Each row is followed by its class.
-24 20 16 47 -11 5 40 -30 -2 -6 -11 -15 -14 35 37 17 7 7 -22 51 -21 16
 -24 40 -12 -15 12 46 -44 4 -23 14 -28 13 2 -50 18 34 22 1 50 4 -27
nir
40 17 28 0 16 -22 -36 -23 11 13 -25 23 -65 -54 -21 -11 19 -7 -7 30 33
 -16 21 28 -22 -21 -20 -9 -18 1 4 18 -40 16 -21 -9 -29 97 60 14 28 -7
 -14
vome
1 4 -14 12 -34 -17 47 -52 26 -54 8 -13 -31 34 1 39 11 6 2 39 -22 -6 -16
 39 -25 13 12 32 -53 -8 -16 -2 -25 21 27 -60 4 52 35 9 57 -8 -9
zamir
12 22 -9 23 -10 -26 -8 -10 32 -32 -4 -34 -4 59 12 13 35 5 11 27 -4 12
 -10 49 -16 -12 16 36 -38 1 -17 16 -16 -4 15 -45 -11 32 35 21 30 -2 -13
panak
32 10 21 24 2 11 26 -44 57 -21 -16 13 -12 -39 -16 -14 24 -16 -17 15 11
 -20 34 55 7 -19 -19 12 -19 4 -29 22 -25 15 2 -29 23 104 36 5 39 21 -13
vome
5 24 -7 29 -20 -24 1 -5 35 -19 -1 -28 -1 48 9 23 19 4 11 17 -14 7 -20 47
 -30 -10 23 30 -38 16 -20 17 -18 -3 16 -50 -1 41 28 16 37 -4 -11
nir
20 -2 34 15 16 34 -19 -48 27 4 -20 -3 -55 -51 -28 -27 49 -10 9 -9 30 -15
 22 49 -35 -8 8 -1 17 26 -21 44 -26 -8 -16 -1 41 45 45 4 -7 -10 12
mutel
-15 11 21 35 -22 20 22 -28 -8 -16 -7 -19 -8 35 50 21 3 7 -13 48 -22 22
 -17 55 -15 2 14 55 -42 10 -11 11 -29 9 11 -34 23 33 23 -3 48 0 -16
mutel
7 2 -16 21 -25 -7 30 -46 21 -51 13 -13 -35 30 2 25 15 4 -10 45 -29 -4
 -21 48 -18 17 1 21 -58 1 -21 -10 -17 18 24 -57 -8 49 37 7 63 -9 -16
dano
28 8 30 4 14 -23 -33 -26 1 13 -23 27 -84 -61 -20 -9 20 -9 -2 16 36 -25
 22 24 -29 -7 -16 -16 -23 12 18 14 -28 12 -25 2 -18 83 50 13 32 -7 -16
mutel
25 14 27 30 7 -2 28 -50 54 -20 -7 13 -24 -36 -21 -11 17 -13 -14 12 8 -17
 34 41 -1 -15 -15 10 -16 11 -27 28 -19 7 -2 -24 26 92 29 7 28 21 -9
zamir
-2 1 -12 22 -26 -16 45 -42 20 -46 1 -19 -32 35 -2 33 13 6 -6 49 -15 -7
 -23 45 -29 12 12 31 -45 -5 -18 -2 -11 18 22 -69 -2 59 39 5 58 -16 -11
nir
34 18 30 0 10 -6 -28 -15 9 14 -23 28 -87 -50 -19 10 12 -5 2 4 25 -10 21
 36 -22 -8 -13 -16 -37 12 -1 6 -32 17 -33 2 -33 92 48 15 55 -7 -20
dano
-1 3 -16 15 -16 -7 28 -54 17 -43 2 -15 -32 37 16 21 20 5 -14 48 -13 -8
 -23 41 -16 7 4 29 -53 -12 -14 -2 -23 19 27 -61 -11 48 48 12 55 -13 -6
Ribuv
2 15 -18 10 -25 -20 48 -56 16 -44 12 -24 -29 34 8 28 5 4 -4 42 -16 3 -13
 45 -13 18 10 32 -60 -7 -14 -5 -25 14 31 -61 -5 58 33 15 55 -6 -5
Ribuv
33 20 21 -1 26 -22 -33 -29 9 23 -25 19 -91 -49 -21 -11 18 -7 0 12 38 -19
 17 27 -32 -15 -18 -18 -22 9 6 10 -38 9 -26 -11 -40 93 59 19 27 -12 -1
Ribuv
28 12 42 5 15 35 -30 -40 39 18 -17 -1 -52 -59 -40 -27 43 -10 5 -7 21 -10
 19 29 -39 -11 13 -14 24 18 -34 47 -23 1 -17 1 26 50 37 -1 -3 -9 1
nir
40 14 23 9 8 -12 -25 -7 12 14 -29 26 -73 -51 -22 8 19 -3 -4 21 23 -8 20
 39 -20 -19 -15 -13 -22 0 8 17 -47 20 -32 -5 -40 100 52 9 51 -4 -21
vome
1 5 -10 16 -32 -12 42 -48 20 -50 12 -3 -24 30 10 29 12 9 -10 51 -24 -7
 -22 42 -17 8 11 28 -51 -15 -16 -6 -17 17 23 -60 -5 50 45 1 55 -15 -12
zamir
31 4 21 26 9 12 44 -48 51 -18 -7 14 -32 -27 -11 -11 22 -13 -13 4 16 -26
 35 55 8 -16 -22 8 -23 11 -25 17 -17 9 -5 -34 25 110 22 17 28 19 -9
panak
8 7 -12 20 -21 -23 -20 -9 41 -36 5 -35 1 47 9 22 45 -2 6 11 -7 1 -11 57
 -35 4 17 21 -34 18 -17 8 -13 -1 22 -49 6 41 37 15 43 -7 -8
mutel
5 22 -11 30 -9 -17 -4 -12 31 -11 7 -40 -13 52 17 25 34 3 12 3 -2 9 -15
 53 -35 -5 20 28 -41 15 -12 16 -19 -4 18 -56 -1 38 36 30 33 -9 -4
Ribuv
35 16 35 -7 12 -10 -36 -27 17 13 -18 27 -72 -54 -20 -5 19 1 -5 10 34 -18
 24 43 -19 -14 -16 -8 -27 1 4 13 -34 10 -21 -9 -29 100 47 23 39 -14 -6
faver
19 9 37 23 6 54 -9 -46 40 5 -28 -3 -39 -55 -30 -9 49 -4 6 -18 18 -1 31
 58 -20 -15 16 -6 20 15 -32 39 -34 1 -26 4 29 56 26 -5 18 3 -3
panak
4 1 -24 26 -23 -21 45 -44 17 -50 7 -27 -24 26 4 18 15 5 -13 50 -21 -10
 -19 46 -14 11 3 32 -45 -9 -15 -2 -15 26 24 -64 -6 47 38 1 50 3 -17
vome
-16 24 27 42 -23 17 31 -29 0 -11 5 -18 -4 26 36 21 -4 18 -13 50 -24 22
 -13 38 -12 -6 14 51 -41 5 -24 9 -33 10 8 -40 19 32 20 0 45 -2 -10
zamir
34 11 33 -6 9 -14 -31 -21 9 16 -22 29 -77 -47 -11 -4 13 1 1 17 29 -11 22
 48 -19 -13 -13 -12 -26 9 10 10 -23 11 -30 -9 -34 108 46 19 45 -8 -13
faver
-1 0 -16 20 -25 -9 33 -49 16 -56 6 -21 -32 32 5 34 13 5 -7 43 -24 2 -13
 52 -18 15 9 32 -50 -14 -8 -10 -16 17 28 -58 -9 54 26 2 59 -12 -15
panak
27 9 36 6 23 35 -42 -30 37 11 -13 -9 -46 -63 -32 -16 42 -7 -3 -14 28 1
 26 40 -35 -6 2 -3 16 18 -27 49 -41 3 -13 0 24 52 36 15 9 -5 -1
Ribuv
-12 16 17 44 -14 12 29 -24 3 -11 -4 -20 -14 34 42 29 -6 0 -7 41 -23 10
 -24 32 -13 -10 15 52 -35 11 -20 20 -37 15 9 -37 22 41 15 2 47 -1 -4
nir
29 10 23 30 2 23 28 -61 56 -21 -19 16 -19 -39 -16 -14 26 -13 -11 11 12
 -15 31 59 0 -20 -19 13 -21 8 -25 16 -24 8 0 -27 17 103 30 5 28 17 -15
panak
0 9 -12 8 -21 -19 40 -48 18 -40 6 -24 -33 47 12 31 15 10 -8 39 -13 -2
 -19 51 -16 12 15 35 -58 -9 -16 -1 -23 19 29 -65 -8 52 36 18 57 -11 -6
Ribuv
-7 6 -16 17 -21 -16 32 -47 22 -46 3 -28 -41 31 11 38 19 6 -13 46 -18 -11
 -14 44 -22 15 11 23 -50 -14 -14 -4 -13 19 20 -63 -4 50 37 7 59 -8 -16
Dek
-4 18 -10 30 -17 -23 -2 -11 27 -22 8 -32 -15 40 15 31 17 8 13 15 -12 -1
 -17 47 -34 -3 24 26 -38 17 -11 13 -13 -9 14 -54 1 36 32 23 35 -4 -4
zamir
22 9 27 17 7 35 -32 -36 37 2 -18 -9 -43 -73 -30 -19 47 -8 5 -13 23 -15
 30 49 -26 -17 10 -6 21 14 -23 38 -36 8 -17 1 28 57 38 -4 15 -5 4
vome
34 16 29 -1 17 -24 -40 -21 9 13 -24 19 -84 -50 -26 -13 13 1 1 22 31 -17
 22 35 -27 -13 -12 -9 -26 4 8 11 -27 9 -23 -5 -37 93 54 17 39 -6 -10
faver
-4 20 -7 21 -14 -25 -8 -22 30 -25 3 -29 -25 35 8 24 28 4 7 16 -9 -3 -17
 48 -33 -6 20 25 -44 10 -11 7 -14 -6 14 -55 -1 32 34 22 37 -5 -1
zamir
-5 -7 -13 15 -26 -13 39 -47 20 -48 3 -21 -29 41 4 33 26 3 -10 34 -20 -6
 -15 54 -23 21 11 27 -58 -10 -17 -5 -15 18 27 -56 5 42 38 4 53 -16 -7
mutel
35 10 25 4 13 -29 -25 -9 9 9 -26 23 -79 -56 -23 0 20 -6 -3 23 39 -24 17
 34 -25 -5 -16 -18 -25 15 13 8 -25 9 -30 -4 -25 86 49 10 37 -2 -21
mutel
2 22 -10 19 -13 -29 -10 -15 31 -22 2 -31 -7 44 11 25 30 4 4 9 -13 -2 -12
 48 -28 -5 23 26 -44 9 -17 17 -27 -7 22 -55 0 33 36 31 36 -10 -12
Dek
26 14 23 26 9 11 22 -47 53 -12 -9 10 -18 -31 -7 -15 21 -12 -12 9 15 -16
 34 52 4 -19 -18 11 -16 10 -32 26 -23 3 -2 -25 23 102 29 9 32 18 -7
faver
21 -2 38 21 19 47 -38 -55 34 5 -13 -6 -57 -57 -31 -24 48 -10 10 -12 31
 -8 28 40 -37 -7 0 -4 21 21 -23 47 -16 -3 -16 -4 28 54 40 8 5 -14 16
faver
29 5 23 18 4 3 38 -59 49 -25 -11 17 -18 -32 -15 -22 23 -20 -10 15 21 -20
 31 47 -1 -6 -21 15 -23 12 -24 24 -17 3 5 -29 32 93 35 7 21 16 -10
mutel
24 1 33 22 7 31 -17 -47 38 0 -23 2 -45 -52 -37 -21 47 -11 1 0 19 -10 24
 46 -38 -13 7 -4 22 14 -20 41 -19 9 -16 -4 35 68 51 1 5 -10 5
nir
20 6 33 8 16 38 -19 -50 34 16 -24 0 -46 -65 -29 -17 49 -8 5 -11 23 -19
 26 35 -35 -11 9 -11 15 16 -26 44 -35 -4 -17 0 41 38 43 10 -6 -7 3
Dek
7 19 -3 21 -20 -28 0 -16 32 -29 6 -26 -7 44 9 27 24 7 11 14 -8 5 -11 43
 -24 -2 17 32 -42 9 -13 13 -12 2 15 -50 -8 37 34 23 40 -9 -2
zamir
-17 21 21 50 -12 18 32 -26 -6 -3 -5 -22 -22 35 36 19 -3 5 -9 42 -23 20
 -23 41 -22 -11 18 47 -46 19 -21 17 -32 5 -1 -44 18 38 19 1 43 0 -14
nir
9 25 -11 32 -20 -13 -8 -17 34 -30 1 -38 1 43 11 22 28 -2 19 14 -8 10 -8
 47 -24 -8 17 37 -36 8 -21 21 -24 -1 22 -48 -9 35 36 11 38 -13 1
vome
3 7 -14 16 -26 -20 48 -40 20 -43 2 -13 -31 35 -3 33 14 2 -7 43 -18 -14
 -22 38 -23 10 9 26 -64 -6 -16 -2 -21 18 24 -65 -4 51 37 15 57 -15 -15
nir
-8 0 -11 19 -27 -21 41 -48 9 -52 14 -21 -40 50 5 30 19 -3 -7 44 -22 -1
 -11 47 -16 18 13 23 -59 -2 -18 -7 -9 15 24 -54 4 52 30 1 58 -14 -9
mutel
0 1 -16 15 -22 -15 32 -47 16 -42 10 -12 -28 46 10 27 17 3 -8 44 -22 -6
 -13 41 -15 13 -3 22 -57 -12 -15 -3 -14 15 28 -59 -7 51 35 14 57 -16 -7
faver
7 20 -10 21 -8 -28 -9 -22 32 -17 5 -39 -19 49 11 15 31 7 10 13 2 7 -17
 48 -32 -4 21 30 -40 9 -11 13 -20 -1 21 -54 -7 39 41 27 30 -11 1
Ribuv
32 1 15 26 5 6 32 -42 57 -19 -5 16 -25 -35 -17 -19 27 -18 -12 1 22 -27
 28 48 6 -17 -26 3 -18 10 -26 24 -17 19 -4 -42 19 104 35 16 30 13 -9
vome
-3 -6 -10 13 -29 -11 50 -45 17 -55 5 -16 -32 37 8 33 18 2 -8 49 -18 -7
 -15 48 -22 23 5 26 -54 -9 -11 -12 -13 19 26 -61 5 46 26 -7 56 -17 -13
mutel
25 7 38 9 5 39 -18 -50 39 9 -27 6 -49 -58 -38 -14 51 -12 1 -6 17 -8 19
 41 -36 -14 11 -11 12 21 -26 33 -28 3 -20 0 31 55 37 -5 17 -7 0
nir
-3 -1 -22 11 -24 -21 44 -44 15 -44 11 -16 -33 33 9 34 12 9 -8 45 -20 -8
 -21 46 -14 13 10 29 -46 -15 -14 -3 -25 26 29 -60 -7 54 36 14 60 -15 -6
Ribuv
30 12 23 19 14 0 23 -50 56 -15 -12 8 -23 -42 -16 -25 34 -11 -19 9 24 -26
 32 50 2 -18 -15 11 -16 3 -27 28 -21 5 -4 -34 26 88 44 20 14 12 -8
Dek
23 3 41 23 7 43 -32 -51 37 0 -11 1 -46 -65 -30 -15 51 -10 3 -18 22 -6 29
 48 -18 -6 14 -11 20 20 -22 45 -22 7 -22 8 38 55 38 6 22 -5 0
dano
17 5 30 17 21 39 -41 -51 37 -7 -22 1 -55 -71 -25 -30 43 -16 2 -2 20 -17
 21 54 -35 -16 -1 -3 13 16 -23 37 -25 5 -18 0 30 55 48 4 -2 -1 1
dano
24 3 38 20 1 47 -18 -44 32 8 -24 3 -27 -57 -23 -16 44 -6 11 -13 18 -12
 22 55 -23 -17 12 -2 18 28 -28 41 -35 5 -18 -3 31 56 40 -2 16 -8 9
vome
18 24 -8 10 -6 -28 -19 -14 39 -15 6 -41 -8 49 17 10 35 3 2 14 -9 17 -17
 48 -32 -7 19 33 -38 12 -16 12 -30 -1 24 -49 -5 37 34 22 32 0 -8
Ribuv
37 6 26 17 7 12 33 -42 51 -17 -10 23 -32 -38 -17 -12 25 -12 -21 7 17 -21
 31 53 7 -17 -25 4 -20 7 -24 12 -26 17 -10 -31 13 114 25 13 42 23 -22
panak
-21 20 11 43 -24 15 23 -34 5 -16 -5 -29 9 23 47 18 -2 7 -6 52 -19 18 -14
 38 -7 -12 10 50 -41 8 -27 10 -32 17 13 -45 13 37 18 -9 50 2 -15
vome
1 1 -19 21 -31 -9 34 -44 22 -51 7 -19 -20 32 8 23 18 7 -7 44 -22 -10 -18
 47 -13 8 5 29 -46 -12 -19 1 -23 27 28 -66 -11 51 39 5 61 -14 -10
vome
32 -1 25 26 13 -1 35 -50 49 -17 -12 20 -32 -31 -20 -27 36 -17 -10 8 26
 -29 25 45 -6 -11 -21 10 -22 15 -23 28 -14 7 -1 -33 26 83 42 10 21 10
 -12
mutel
13 7 2 14 -15 -17 -6 -13 37 -25 0 -27 -6 48 9 14 35 3 10 19 -5 1 -10 51
 -30 1 14 34 -43 13 -19 16 -14 0 22 -43 7 34 36 19 32 -6 -1
mutel
38 20 27 -1 14 -28 -21 -17 7 11 -23 23 -82 -53 -34 -1 5 1 -1 36 29 -8 23
 15 -28 -9 -18 -8 -19 3 6 14 -29 10 -28 1 -33 85 54 14 29 4 -15
zamir
26 13 18 17 7 9 33 -46 51 -11 -11 15 -23 -25 -11 -5 22 -10 -14 4 18 -13
 27 55 5 -16 -17 6 -14 9 -35 24 -30 14 -3 -31 12 107 33 16 32 13 -5
Ribuv
-4 2 -17 15 -22 -10 35 -46 21 -48 15 -17 -35 38 9 35 16 7 -10 38 -18 -5
 -17 47 -13 13 8 23 -52 -10 -24 -5 -16 18 22 -61 0 51 34 11 59 -13 -13
dano
39 11 21 16 14 8 26 -51 57 -10 -7 10 -32 -39 -26 -22 24 -15 -15 4 24 -10
 34 46 -8 -7 -25 7 -24 12 -21 23 -24 8 1 -31 19 103 38 23 23 20 -9
Ribuv
19 18 -3 11 -21 -19 -10 -18 44 -37 11 -28 -9 51 2 27 35 5 6 13 -11 8 -7
 56 -21 0 16 31 -49 1 -18 8 -19 2 27 -54 -10 50 25 27 49 -10 -12
panak
3 2 -14 11 -26 -10 33 -53 18 -44 13 -19 -29 34 6 30 12 6 -8 42 -14 4 -17
 45 -13 10 3 38 -58 -5 -23 -8 -19 18 26 -58 -7 60 35 16 62 -4 -5
faver
40 17 27 2 7 -23 -26 -30 7 16 -29 22 -67 -51 -19 -9 11 -4 -1 21 25 -22
 20 41 -19 -15 -11 -9 -25 6 12 13 -34 14 -18 -9 -34 99 58 16 28 -5 -11
vome
21 1 33 4 25 42 -56 -51 37 2 -21 -10 -60 -70 -32 -31 42 -12 1 -4 23 -10
 22 41 -38 -7 2 -6 20 18 -31 40 -26 1 -15 3 25 47 47 7 1 -1 8
dano
39 18 27 -4 12 -19 -19 -37 10 20 -20 25 -86 -59 -24 -14 9 0 -9 22 33 -10
 21 32 -19 -9 -15 -13 -32 6 14 7 -36 13 -21 -8 -33 107 54 25 42 4 -14
Ribuv
0 26 -13 27 -11 -27 -18 -12 32 -17 8 -42 -20 37 9 26 31 3 7 13 -4 1 -11
 40 -36 -3 23 19 -39 8 -16 16 -20 -8 17 -52 1 32 38 27 29 -8 -15
Dek
21 4 36 17 21 37 -18 -32 38 15 -24 -9 -54 -60 -40 -19 42 -12 -3 -9 24
 -20 24 40 -39 -11 2 -10 20 19 -28 39 -23 3 -20 -4 35 54 36 6 -6 -5 10
nir
11 18 -9 18 -13 -30 -28 -15 33 -31 4 -33 -5 39 9 14 29 1 16 21 -7 7 -14
 41 -31 -1 12 31 -47 18 -15 9 -10 -1 23 -45 -4 26 38 25 39 -5 -11
dano
-2 -4 -19 21 -22 -16 39 -36 15 -48 8 -25 -33 25 11 41 8 3 -11 52 -14 -8
 -16 43 -11 15 5 26 -55 -11 -11 -4 -11 23 19 -64 -9 57 32 4 67 -5 -16
vome
31 9 34 -2 19 -13 -35 -25 13 21 -23 22 -87 -60 -21 -3 24 -2 -9 16 31 -22
 20 23 -31 -14 -6 -21 -20 2 8 12 -32 12 -30 -9 -26 88 53 14 40 -7 -18
Dek
11 16 -9 15 -5 -20 -22 -16 33 -28 7 -37 -19 54 12 7 30 2 12 27 0 7 -14
 43 -27 -5 10 37 -42 8 -16 16 -6 -11 23 -52 -8 29 36 27 30 -7 0
faver
